Below are the code and all the weights of a small trained network. Each question names an input and a class and asks about switching units off, where a switched-off unit gives its printed mean instead of its output.

import numpy as np


def w(rows, s, z=0):
    codes = np.array(rows[::2]) - 128.0
    scale = np.full(codes.shape[1], s)
    scale[-1] = z or s
    return codes * scale


def norm(h):
    return h / np.sqrt((h * h).mean(-1, keepdims=True) + 1e-5)


def f(y):
    return y / 2 * (1 + np.tanh(0.7978845608 * (y + 0.044715 * y**3)))


def log_softmax(a):
    a = a - a.max(-1, keepdims=True)
    return a - np.log(np.exp(a).sum(-1, keepdims=True))


def net(x, mask):
    res = np.array(x, float).reshape(1, 7) / 4 @ E
    u = 0
    for l in range(2):
        y = f(norm(res) @ A[l][:, :-1].T + A[l][:, -1])
        res = res + np.where(mask[u : u + 11], y, B[l][:, -1]) @ B[l][:, :-1]
        u += 11
    return log_softmax(norm(res)[-1] @ U[:, :-1].T + U[:, -1])


A, B = {}, {}
E = w([
[159,129,250,185,81,54,124,181,88,236,127],'x0',
[76,91,72,34,143,122,55,170,22,146,108],'x1',
[123,123,126,133,140,122,133,126,126,128,124],'x2',
[125,130,127,129,121,138,130,113,128,141,113],'x3',
[135,132,132,126,129,142,130,136,123,129,126],'x4',
[59,9,143,132,65,215,183,122,79,164,253],'x5',
[128,122,128,132,136,133,134,130,128,131,116],'x6',
],0.012)
A[0] = w([
[202,200,174,133,132,17,69,151,118,132,10,135],'L0N0',
[144,84,169,147,91,109,115,129,99,188,105,98],'L0N1',
[122,102,102,86,111,102,84,149,31,128,84,170],'L0N2',
[124,107,186,109,107,80,91,146,85,156,99,45],'L0N3',
[120,105,97,123,151,130,110,160,140,99,118,15],'L0N4',
[146,142,136,84,148,82,69,123,104,145,88,49],'L0N5',
[116,142,113,135,138,110,85,141,173,139,164,1],'L0N6',
[151,160,159,187,124,110,162,128,149,122,115,191],'L0N7',
[168,130,129,184,124,162,191,107,203,72,178,96],'L0N8',
[163,229,68,98,174,78,83,117,177,61,30,203],'L0N9',
[89,97,206,188,80,84,123,202,100,162,126,61],'L0N10',
],0.011,0.0067)
B[0] = w([
[54,173,87,199,128,186,77,201,255,122,65,235],'L0N0',
[164,178,150,116,160,109,129,81,85,119,214,162],'L0N1',
[45,178,93,151,185,175,97,133,51,175,162,183],'L0N2',
[136,171,92,128,181,108,127,188,105,193,106,153],'L0N3',
[104,120,125,113,125,135,121,182,76,148,153,128],'L0N4',
[81,170,122,150,220,100,120,177,63,208,113,153],'L0N5',
[156,120,179,149,137,139,131,122,187,170,77,120],'L0N6',
[206,35,197,116,86,106,98,143,200,29,97,178],'L0N7',
[95,226,101,219,169,105,162,135,116,176,161,180],'L0N8',
[203,80,199,55,89,100,187,50,2,173,233,252],'L0N9',
[150,128,154,66,119,124,178,77,80,124,95,178],'L0N10',
],0.0097,0.018)
A[1] = w([
[62,135,13,165,126,197,130,127,179,63,170,114],'L1N0',
[204,95,166,148,79,102,159,96,129,83,117,78],'L1N1',
[118,108,89,53,132,136,82,125,100,117,125,144],'L1N2',
[76,107,80,133,82,189,91,164,237,103,98,2],'L1N3',
[164,128,126,171,159,126,116,120,116,185,181,117],'L1N4',
[99,90,96,64,150,143,87,153,55,156,143,70],'L1N5',
[161,120,129,128,104,126,159,60,166,134,200,115],'L1N6',
[119,116,144,164,99,143,100,182,245,78,48,58],'L1N7',
[185,94,157,157,77,37,154,108,131,90,150,53],'L1N8',
[163,131,120,107,113,183,197,87,131,118,141,145],'L1N9',
[68,186,65,201,138,131,141,141,176,140,100,90],'L1N10',
],0.013,0.0064)
B[1] = w([
[68,95,67,189,182,187,17,238,207,137,11,216],'L1N0',
[152,89,119,162,135,187,166,101,189,133,173,211],'L1N1',
[79,78,140,79,13,113,149,158,154,73,66,190],'L1N2',
[147,178,224,54,108,101,128,80,154,32,199,140],'L1N3',
[135,126,115,146,104,80,183,91,119,63,125,203],'L1N4',
[153,97,114,96,55,67,105,92,121,25,90,248],'L1N5',
[146,174,142,165,196,162,130,178,153,202,114,229],'L1N6',
[102,129,163,56,63,36,30,46,118,14,44,189],'L1N7',
[127,80,112,110,148,225,175,110,151,164,151,209],'L1N8',
[133,174,113,170,180,115,98,179,183,190,139,210],'L1N9',
[85,183,56,182,187,146,77,211,106,226,62,180],'L1N10',
],0.012,0.011)
U = w([
[210,129,183,177,176,186,241,57,214,177,237,147],'0',
[54,217,53,210,229,138,70,230,159,238,95,163],'1',
[94,112,130,41,55,40,161,54,12,103,186,221],'2',
[33,23,40,124,50,153,51,206,212,42,25,1],'3',
[131,155,215,159,73,36,40,72,252,22,48,44],'4',
],0.017,0.0087)

Each question gives the input, the list of numbers given to net, and the class t.
The units are the neurons (one row each of A and B). Each row of codes is followed by its name. A weight is (code - 128) times the scale printed after its matrix; where a second scale follows, it is the last column's (A, B and U).
mask holds one flag per neuron, layer by layer. A switched-off neuron (its flag False) gives its mean, the last column of its row in B, instead of its output. The means were averaged over made-up inputs and are rounded, as every weight is.
A unit's drop is (log p(t) with every unit on - log p(t) with that unit switched off) / (log p(t) with every unit on - log p(t) with every unit switched off).
The circuit of an input: a set's keep is (log p(t) with only the set's units on - log p(t) with every unit switched off) / (log p(t) with every unit on - log p(t) with every unit switched off). Starting from the 12 units with the biggest drops (on a tie, the unit counted first), units are removed one at a time, each time the one whose removal leaves the highest keep (on an exact tie, the one counted first), for as long as the keep stays at least 0.8.
units of the circuit, in order: the units of the circuit, biggest drop first
top k neurons: the k neurons with the biggest drops, biggest first
top k neurons in layer l: the k neurons of layer l with the biggest drops, biggest first
drop when u is switched off: that unit's drop, to one decimal
input [1,1,-2,8,-7,6,-4], class 2: units of the circuit, in order	L0N0
input [-7,-3,0,1,4,0,4], class 0: top 2 neurons	L0N0, L0N9
input [4,0,1,4,-6,-6,-2], class 4: top 4 neurons	L0N0, L0N7, L1N7, L0N8
input [0,-6,3,8,6,-6,3], class 0: top 3 neurons	L0N9, L1N1, L1N8
input [-7,-2,-1,4,8,0,2], class 0: top 2 neurons	L0N0, L0N9
input [2,0,6,-4,-7,-7,-4], class 4: top 3 neurons in layer 0	L0N0, L0N7, L0N8
input [-5,0,-1,-8,6,0,3], class 0: top 3 neurons	L0N0, L0N2, L0N5
input [1,-4,1,-4,3,-1,0], class 4: top 2 neurons	L0N7, L1N7
input [4,-2,5,-2,0,0,-1], class 4: top 2 neurons in layer 0	L0N9, L0N0
input [3,0,-4,1,1,-2,-2], class 4: top 2 neurons in layer 0	L0N0, L0N7
input [0,2,-1,4,6,2,2], class 3: top 2 neurons	L0N9, L0N0
input [-2,0,0,-3,5,7,1], class 1: top 2 neurons in layer 0	L0N9, L0N2
input [6,-1,-7,1,-3,1,6], class 0: top 2 neurons	L0N1, L0N10
input [-4,1,3,-1,3,-4,5], class 2: units of the circuit, in order	L0N9
input [-4,-4,-4,-7,-3,1,3], class 1: top 2 neurons	L0N9, L0N8
input [4,-4,6,-6,-5,1,7], class 0: drop when L0N0 is switched off	0.5
input [-1,5,-1,4,4,-5,-7], class 2: drop when L0N9 is switched off	1.5
input [-4,2,-7,0,-5,-6,6], class 2: drop when L0N9 is switched off	1.3
